The symbols move the objects like this.
J491: i>J263, s>J290, m>J30, v>J182, b>J213
J154: i>J28, s>J265, m>J220, v>J568, b>J457
J120: i>J935, s>J690, m>J744, v>J394, b>J374
J213: i>J988, s>J30, m>J980, v>J491, b>J942
J597: i>J827, s>J941, m>J183, v>J853, b>J394
J494: i>J891, s>J836, m>J211, v>J980, b>J910
J30: i>J213, s>J967, m>J294, v>J290, b>J980
J369: i>J558, s>J853, m>J597, v>J375, b>J827
J690: i>J120, s>J988, m>J890, v>J183, b>J744
J568: i>J211, s>J235, m>J265, v>J124, b>J154
J827: i>J441, s>J597, m>J394, v>J369, b>J764
J942: i>J890, s>J980, m>J494, v>J213, b>J891
J890: i>J744, s>J942, m>J891, v>J988, b>J182
J941: i>J597, s>J636, m>J263, v>J374, b>J183
J124: i>J836, s>J689, m>J235, v>J909, b>J568
J636: i>J941, s>J182, m>J491, v>J744, b>J263
J910: i>J290, s>J211, m>J28, v>J494, b>J967
J967: i>J30, s>J28, m>J909, v>J910, b>J294
J457: i>J909, s>J220, m>J37, v>J154, b>J689
J558: i>J893, s>J369, m>J827, v>J126, b>J441
J716: i>J265, s>J441, m>J758, v>J893, b>J794
J758: i>J794, s>J764, m>J935, v>J441, b>J375
J290: i>J491, s>J910, m>J967, v>J891, b>J30
J374: i>J853, s>J744, m>J636, v>J120, b>J941
J263: i>J183, s>J491, m>J213, v>J636, b>J988
J265: i>J154, s>J716, m>J794, v>J235, b>J220
J893: i>J235, s>J558, m>J441, v>J37, b>J716
J744: i>J374, s>J890, m>J182, v>J690, b>J636
J294: i>J980, s>J909, m>J124, v>J967, b>J836
J836: i>J494, s>J124, m>J568, v>J294, b>J211
J394: i>J764, s>J183, m>J690, v>J597, b>J120
J211: i>J910, s>J568, m>J154, v>J836, b>J28
J182: i>J636, s>J891, m>J290, v>J890, b>J491
J375: i>J126, s>J935, m>J853, v>J758, b>J369
J935: i>J375, s>J120, m>J374, v>J764, b>J853
J28: i>J967, s>J154, m>J457, v>J211, b>J909
J794: i>J220, s>J758, m>J375, v>J716, b>J126
J220: i>J457, s>J794, m>J126, v>J265, b>J37
J980: i>J942, s>J294, m>J836, v>J30, b>J494
J909: i>J294, s>J457, m>J689, v>J28, b>J124
J37: i>J689, s>J126, m>J558, v>J220, b>J893
J126: i>J37, s>J375, m>J369, v>J794, b>J558
J891: i>J182, s>J494, m>J910, v>J942, b>J290
J853: i>J369, s>J374, m>J941, v>J935, b>J597
J764: i>J758, s>J394, m>J120, v>J827, b>J935
J988: i>J690, s>J213, m>J942, v>J263, b>J890
J689: i>J124, s>J37, m>J893, v>J457, b>J235
J235: i>J568, s>J893, m>J716, v>J689, b>J265
J441: i>J716, s>J827, m>J764, v>J558, b>J758
J183: i>J394, s>J263, m>J988, v>J941, b>J690

In the rows, 145 stands for zero.

The rows follow the links: the fewer symbols apart two objects are, the more alike their rows tend to be.

Each row is also shifted at random along 7 hidden directions that mean nothing.

Some objects, each with a row of numbers:
J491:  124   129   153   183   164   176   134   109    81   136   128   144    89   133   133   108   117   112   133   121   153   164   172   137   127   201   168   118   159   154   141   134   233   173   179    90   174   151   165   156   131   213   133   176   138   135   173   154   160   178   116   177   134   221   173
J375:  129   138   141   120   162   152   138   146   114   103   158   137   139    97   119   132   135   155   142   117   140   177   156   130   154   217   142   140    78   119   149   123   130   115   137   160   169    35   204   147   130   171   149   155   125   128   158   132   195   131   125   148   142   263   165
J369:  141   130   146   128   139   191   133   127    68   157   125   129    89   117   122   133   138   124   144   126   154   188   173    79   141   200   171   169   102   112   155   160   177   121   160   140   138    38   177   160   142   179   136   255   134    92   145   150   172   115   106   154   142   224   171
J37:  135   123   163   162   111   145   107   144   111   187   141   155   134   150   130   128   138   164   160   145   135   150   182   121   176   167   184   129   173   164   158   175   188   145   141   131   159   158   145   141   173   181   148   173   122   134   148   195   156   127   100   145   133   122   160
J764:  161   140   145   128   115   164   132   132   134   219   142   129   144   146   175   167   150   146   134   159   132   169   170    67   121   134   172   190   145   115   147   184   139   104   154   175   122    90   114   160   162   115   173   237   155   101   138   170   147   113   125   129   122    70   146
J213:  135   162   135   149   147   184   197   147   135   118   142   112   100   164   110   138   200   112   138   142   205   150   116   164   135   112   130   175    96   115   136   116   132   161   182   114   131    76   158   172   125   138   115   186   160   136   121    98   137   143   167   161   181   249   156
J891:  136   142   158   207   127   140   132   119   124   145   202   159   168   136   148   157   134   201   138   193   107   122   173   157   125   141   163   120   166   150   107   132   115   161   118   172   205   156   119   112   146   192   193    47   124   171   131   186   144   168   135   143   136   166   155
J457:  151   134   151   139   135   200   138   148    87   123    79   147    88   167   122   138   133   101   163   122   179   136   143   127   179   148   160   166   141   158   170   170   191   163   159   104    98   164   147   157   145   143    99   241   142   125   120   144    97   125   119   169   168   142   145
J910:  146   141   144   175   206   208   124   146   134   183   163   173   112   137   205   148   143   116   144   149   155   177   121   147   130   141   134   108   155   138   124   150   165   173   168   117   162   155   161   138   124   216   167   125   136   125   140   120   137   160   148   149   155   209   157
J893:  137   127   159   166    93   178   117   138    90   233   157   151    97   151   123   129   176   159   167   180   143   148   179   117   177   134   196   135   174   155   145   183   175   157   144   122   152   129   139   134   191   217   144   185   127   122   116   185   144   107    99   130   154   165   169
J909:  159   155   149   143   169   119   153   187   205   153   143   169   164   172   139   154   165   138   161   150   169   149   115   175   164   101   113   144   162   158   155   154   137   160   140   152   129   182   154   147   137   122   129   123   153   152   147   121   139   148   176   143   171   121   125
J836:  155   144   143   154   178   214   137   145   107    95   112   154   121   151   167   166   118   112   143   129   163   147   129   129   144   149   135   166   112   134   143   148   137   151   154   140   123   132   148   149   107   135   140   188   138   127   118   126   101   145   139   171   165   171   139
J988:  127   180   138   141   115   102   182   167   220   212   206   110   175   174    72   144   232   151   130   175   186   195   179   126   142    99   144   174   107    90   128   128   139   131   181   172   153   -24   197   198   147   120   154   186   158   127   156   131   230   146   143   161   188   225   144
J794:  131   121   139   124   191   185   123   148   116   121   107   145   114   122   197   113   119   111   144    74   154   164   112   155   163   210   142   113   131   161   171   143   186   138   170    83   147   187   171   155   140   173   129   170   137   132   170   133   137   139   135   150   115   164   167
J394:  158   157   134   120   140   107   152   143   194   200   167   144   176   138   165   157   154   154   140   174   120   150   150   136   124   125   140   143   171   137   140   151   129   130   137   177   138   149   133   139   168   130   166   121   167   149   158   139   169   149   167   118   134    91   131
J182:  134   152   138   169   109   206   163    97    69    85   139   120   114   141   137   156   135   148   134   171   137    92   161   148   128   145   172   157   118   140   117   118   114   160   138   133   147   131   115   130   145   158   150   134   143   163    95   150    91   151   132   159   153   194   154

From each start, follow one symbol. Which object do you reach?
Answer with the object's name.
 137   130   157   141   154   108   122   175   174   171   131   159   149   159   129   115   146   139   160   109   162   170   148   152   181   165   147   122   172   170   176   162   208   148   158   118   149   179   175   163   154   149   124   169   138   140   183   161   176   145   129   154   141   119   148
s -> J716
 152   147   145   180   161   212   130   140   133   186   173   150   142   157   198   176   152   140   134   170   149   165   144   108   122   110   151   155   133   114   116   158   119   145   162   155   153   101   129   150   126   160   191   162   135   114   113   149   124   140   135   151   155   157   149
v -> J980
 130   147   153   171   124    70   136   122   170   150   179   148   192   137   119   135   121   185   133   161   103   134   198   154   130   171   163   115   187   162   135   130   176   150   133   166   193   171   144   139   157   152   170    78   142   182   189   189   195   190   131   153   122   115   142
m -> J213
 154   158   143   126   100   113   170   142   145   155   177   136   157   128    96   160   175   188   154   196   125   133   163   137   141   125   150   173   127   126   131   142    85   127   105   205   144    76   141   121   166   141   150   121   150   151   120   142   167   121   159   113   158   175   144
b -> J853
 153   141   137   133   128   169   138    96    77    99   126   144   130   102   163   159    89   153   141   162    92   100   165   134   125   188   166   140   145   155   135   140   125   141   107   162   141   175   117   105   157   166   154   119   146   161   125   153   112   148   136   133   123   137   143
s -> J941
 156   154   128   108   140   176   156   116   117   124   109   120   129   131   161   159   118   111   128   135   138   137   153   108   122   162   153   175   122   126   151   145   145   126   153   147   105   121   134   158   142   111   136   212   167   131   136   130   125   143   140   152   138   122   136
v -> J394
 161   148   146   150   180   182   136   155   144    97   119   162   155   153   184   173   111   128   143   126   152   138   119   145   145   141   123   153   131   145   146   148   127   145   142   150   127   173   138   145   111   115   150   150   140   142   130   134   100   153   151   162   153   119   127
m -> J154
 153   149   154   167   150   126   125   165   171   183   167   185   159   156   143   153   149   162   168   183   134   138   146   168   169   113   140   113   192   171   140   161   146   174   121   156   154   200   146   118   159   182   152    83   137   160   137   152   143   151   148   134   165   130   132
i -> J836
 147   139   150   160   106   118   115    97   121   188   145   147   160   136   152   151    96   161   133   171    91   130   217    97   116   171   190   136   204   157   137   167   193   141   136   164   155   179   112   138   170   152   173   157   148   151   168   202   158   169   109   150   113    54   139
i -> J394
 135   179   120   107   151   115   190   146   195    92   166   122   180   135   124   150   164   141   133   147   148   128   133   184   141   140   114   142   103   131   135    95    99   139   142   162   139   101   174   153   140   109   138    94   167   178   145    97   166   165   176   150   165   197   126
m -> J890
 136   149   145   162   115   183   156   112   100   147   132   112   115   158   125   142   151   121   128   148   162   146   179   108   126   147   176   174   128   124   136   142   174   149   179   126   136    88   137   173   142   142   143   224   150   126   136   158   141   150   118   173   152   170   155
v -> J988
 145   139   142   134   136   148   160   151   133   183   167   148   110   126   146   127   186   159   166   173   140   133   113   178   154   127   143   126   160   158   143   146   117   159   125   134   150   172   135   110   180   204   132    94   149   151   123   127   138   114   172    95   145   185   165
i -> J794
 142   166   123   124   146   171   171   132   164   178   148   120   127   152   167   146   173   105   132   158   160   144   136   147   128   117   145   144   144   131   133   131   151   154   176   120   119   130   147   163   159   144   140   165   172   143   135   109   138   153   159   146   159   155   139
s -> J890
